Here is a tiny trained network, its code and every weight. The questions are about switching its units off for an input and a class, where a switched-off unit gives its printed mean instead of its output.

import numpy as np


def w(rows, s, z=0):
    codes = np.array(rows[::2]) - 128.0
    scale = np.full(codes.shape[1], s)
    scale[-1] = z or s
    return codes * scale


def norm(h):
    return h / np.sqrt((h * h).mean(-1, keepdims=True) + 1e-5)


def f(y):
    return y / 2 * (1 + np.tanh(0.7978845608 * (y + 0.044715 * y**3)))


def log_softmax(a):
    a = a - a.max(-1, keepdims=True)
    return a - np.log(np.exp(a).sum(-1, keepdims=True))


def net(x, mask):
    res = np.array(x, float).reshape(1, 7) / 4 @ E
    u = 0
    for l in range(4):
        y = f(norm(res) @ A[l][:, :-1].T + A[l][:, -1])
        res = res + np.where(mask[u : u + 10], y, B[l][:, -1]) @ B[l][:, :-1]
        u += 10
    return log_softmax(norm(res)[-1] @ U[:, :-1].T + U[:, -1])


A, B = {}, {}
E = w([
[127,129,128,128,128,128],'x0',
[101,34,58,2,120,193],'x1',
[129,128,128,128,128,128],'x2',
[127,127,127,129,129,127],'x3',
[78,179,143,190,136,204],'x4',
[129,250,59,78,174,132],'x5',
[135,146,54,180,76,132],'x6',
],0.0069)
A[0] = w([
[116,180,97,121,196,128,39],'0.n0',
[105,95,197,106,255,129,42],'0.n1',
[168,149,149,161,85,117,77],'0.n2',
[166,137,90,127,161,111,11],'0.n3',
[70,130,47,179,30,102,9],'0.n4',
[41,141,132,186,164,181,5],'0.n5',
[165,75,199,165,163,197,48],'0.n6',
[56,130,142,156,176,210,68],'0.n7',
[111,93,154,160,121,179,116],'0.n8',
[42,174,217,130,170,225,56],'0.n9',
],0.0092,0.0022)
B[0] = w([
[168,121,176,52,72,176,199],'0.n0',
[47,149,131,45,51,52,217],'0.n1',
[107,166,169,82,203,109,162],'0.n2',
[234,113,191,86,132,89,124],'0.n3',
[75,170,114,41,5,64,214],'0.n4',
[227,162,71,162,121,98,186],'0.n5',
[158,193,163,127,54,156,205],'0.n6',
[156,145,23,185,111,104,204],'0.n7',
[202,118,10,139,142,186,186],'0.n8',
[159,186,1,152,72,69,254],'0.n9',
],0.0071,0.0033)
A[1] = w([
[122,37,141,148,29,115,132],'1.n0',
[24,97,132,71,176,138,187],'1.n1',
[183,90,169,85,178,83,73],'1.n2',
[137,241,85,68,59,169,134],'1.n3',
[127,101,199,47,206,29,76],'1.n4',
[201,45,169,187,6,152,6],'1.n5',
[171,17,18,166,86,102,147],'1.n6',
[46,85,134,94,55,42,65],'1.n7',
[136,156,103,159,39,192,26],'1.n8',
[255,19,182,79,122,15,35],'1.n9',
],0.0051,0.002)
B[1] = w([
[158,202,112,113,162,171,191],'1.n0',
[103,191,128,255,102,174,152],'1.n1',
[174,153,99,178,83,101,134],'1.n2',
[112,146,181,173,99,166,254],'1.n3',
[134,143,53,137,95,100,169],'1.n4',
[168,181,216,134,82,183,167],'1.n5',
[92,115,199,120,177,119,212],'1.n6',
[158,142,63,147,100,98,179],'1.n7',
[145,173,123,120,103,134,157],'1.n8',
[196,120,62,165,108,163,188],'1.n9',
],0.0066,0.0042)
A[2] = w([
[159,178,140,201,176,36,148],'2.n0',
[192,55,89,136,182,46,8],'2.n1',
[95,172,67,195,66,99,121],'2.n2',
[157,226,63,39,217,167,124],'2.n3',
[144,144,83,99,121,162,52],'2.n4',
[224,88,95,116,196,64,86],'2.n5',
[88,115,41,107,136,166,99],'2.n6',
[158,195,180,135,158,138,222],'2.n7',
[86,121,158,78,61,68,137],'2.n8',
[200,158,60,83,83,254,119],'2.n9',
],0.0075,0.0017)
B[2] = w([
[68,84,89,95,251,209,188],'2.n0',
[170,143,84,197,157,84,134],'2.n1',
[113,125,119,123,169,96,225],'2.n2',
[180,101,196,182,94,204,198],'2.n3',
[112,95,146,92,137,165,155],'2.n4',
[132,158,74,218,126,85,140],'2.n5',
[103,60,96,183,194,113,172],'2.n6',
[99,59,168,133,108,253,169],'2.n7',
[89,170,138,124,102,109,172],'2.n8',
[157,111,138,120,177,97,254],'2.n9',
],0.0069,0.0065)
A[3] = w([
[166,92,102,73,130,163,250],'3.n0',
[88,190,39,116,91,159,198],'3.n1',
[120,55,148,142,195,140,41],'3.n2',
[49,169,169,146,46,69,225],'3.n3',
[111,196,161,174,217,161,192],'3.n4',
[209,155,160,171,56,237,119],'3.n5',
[32,33,152,173,254,128,201],'3.n6',
[84,53,34,68,92,162,113],'3.n7',
[109,100,75,118,200,119,121],'3.n8',
[91,187,127,50,61,151,240],'3.n9',
],0.0087,0.0023)
B[3] = w([
[153,195,169,231,125,124,199],'3.n0',
[134,55,152,128,150,3,242],'3.n1',
[130,65,158,3,226,153,148],'3.n2',
[64,222,135,59,147,83,201],'3.n3',
[95,60,109,69,136,80,204],'3.n4',
[197,76,154,94,80,178,254],'3.n5',
[9,94,153,107,223,162,199],'3.n6',
[39,214,156,126,132,123,210],'3.n7',
[140,139,175,163,192,171,163],'3.n8',
[81,106,193,99,78,98,235],'3.n9',
],0.0062,0.0059)
U = w([
[49,74,139,141,251,158,222],'0',
[64,165,135,104,75,63,172],'1',
[212,108,21,219,158,110,80],'2',
[210,86,194,114,89,226,5],'3',
],0.015,0.0022)

Each question gives the input, the list of numbers given to net, and the class t.
The units are the neurons (one row each of A and B). Each row of codes is followed by its name. A weight is (code - 128) times the scale printed after its matrix; where a second scale follows, it is the last column's (A, B and U).
mask holds one flag per neuron, layer by layer. A switched-off neuron (its flag False) gives its mean, the last column of its row in B, instead of its output. The means were averaged over made-up inputs and are rounded, as every weight is.
A unit's drop is (log p(t) with every unit on - log p(t) with that unit switched off) / (log p(t) with every unit on - log p(t) with every unit switched off).
The circuit of an input: a set's keep is (log p(t) with only the set's units on - log p(t) with every unit switched off) / (log p(t) with every unit on - log p(t) with every unit switched off). Starting from the 12 units with the biggest drops (on a tie, the unit counted first), units are removed one at a time, each time the one whose removal leaves the highest keep (on an exact tie, the one counted first), for as long as the keep stays at least 0.8.
circuit, biggest first: the units of the circuit, biggest drop first
top k neurons: the k neurons with the biggest drops, biggest first
top k neurons in layer l: the k neurons of layer l with the biggest drops, biggest first
drop when u is switched off: that unit's drop, to one decimal
input [-2,-8,0,-2,-6,-7,-6], class 0: top 4 neurons : [2.n0 0.n4 0.n0 0.n2]
input [3,-6,7,-5,-3,-2,4], class 0: circuit, biggest first : [2.n0]
input [4,-1,3,-3,-4,-1,-3], class 2: top 2 neurons in layer 0 : [0.n4 0.n0]
input [8,-6,-7,-8,-2,-8,-6], class 3: circuit, biggest first : [1.n5 1.n9 3.n5]
input [-1,-6,2,2,-6,6,0], class 0: top 2 neurons : [2.n0 0.n4]
input [2,-5,-4,-2,4,-8,7], class 3: circuit, biggest first : [1.n5 3.n5]
input [-2,-7,-5,-1,6,7,-1], class 0: top 2 neurons : [2.n0 0.n6]
input [3,1,-8,-6,5,8,1], class 3: top 2 neurons : [0.n0 2.n3]
input [-6,6,8,8,7,8,2], class 3: top 2 neurons : [2.n3 0.n0]
input [-1,-7,5,2,7,4,-1], class 0: top 2 neurons : [2.n0 1.n9]
input [1,-2,6,-3,-3,-5,-3], class 3: top 3 neurons : [0.n6 0.n4 1.n9]
input [3,6,-3,0,-7,-6,8], class 1: top 3 neurons : [0.n4 3.n7 1.n6]
input [7,-8,-2,1,-8,-8,-4], class 0: top 3 neurons in layer 2 : [2.n0 2.n3 2.n7]
input [4,-3,2,5,7,7,-5], class 2: top 3 neurons : [0.n9 0.n7 0.n4]
input [-3,2,5,1,0,-4,-3], class 3: top 4 neurons : [0.n6 0.n4 0.n8 1.n0]
input [-5,-1,-8,-5,8,-6,4], class 2: top neuron : [0.n8]
input [0,-7,-7,-6,1,6,5], class 0: top 2 neurons : [2.n0 0.n6]
input [-2,-2,7,5,-5,7,5], class 3: top 2 neurons : [0.n1 2.n3]
input [-1,5,5,6,7,-1,-7], class 1: top 2 neurons in layer 0 : [0.n1 0.n9]
input [-7,-6,5,-2,5,-8,0], class 3: top 4 neurons : [0.n6 1.n5 3.n5 2.n6]
input [-3,4,-4,3,1,-5,7], class 1: circuit, biggest first : [0.n4]
input [-2,-3,3,8,1,-1,-2], class 0: top 3 neurons : [2.n0 0.n4 0.n0]
input [-7,-6,2,1,3,8,-2], class 3: top 2 neurons in layer 2 : [2.n3 2.n6]
input [6,-8,-2,2,5,5,4], class 0: drop when 2.n0 is switched off : 1.6
input [4,-1,6,5,4,3,-6], class 1: drop when 0.n1 is switched off : 2.4
input [-2,3,-6,3,-5,0,-8], class 1: drop when 0.n1 is switched off : 3.9
input [0,0,-7,-2,8,0,-3], class 2: drop when 0.n6 is switched off : 0.0
input [2,4,0,7,-8,2,6], class 2: top neuron in layer 0 : [0.n1]
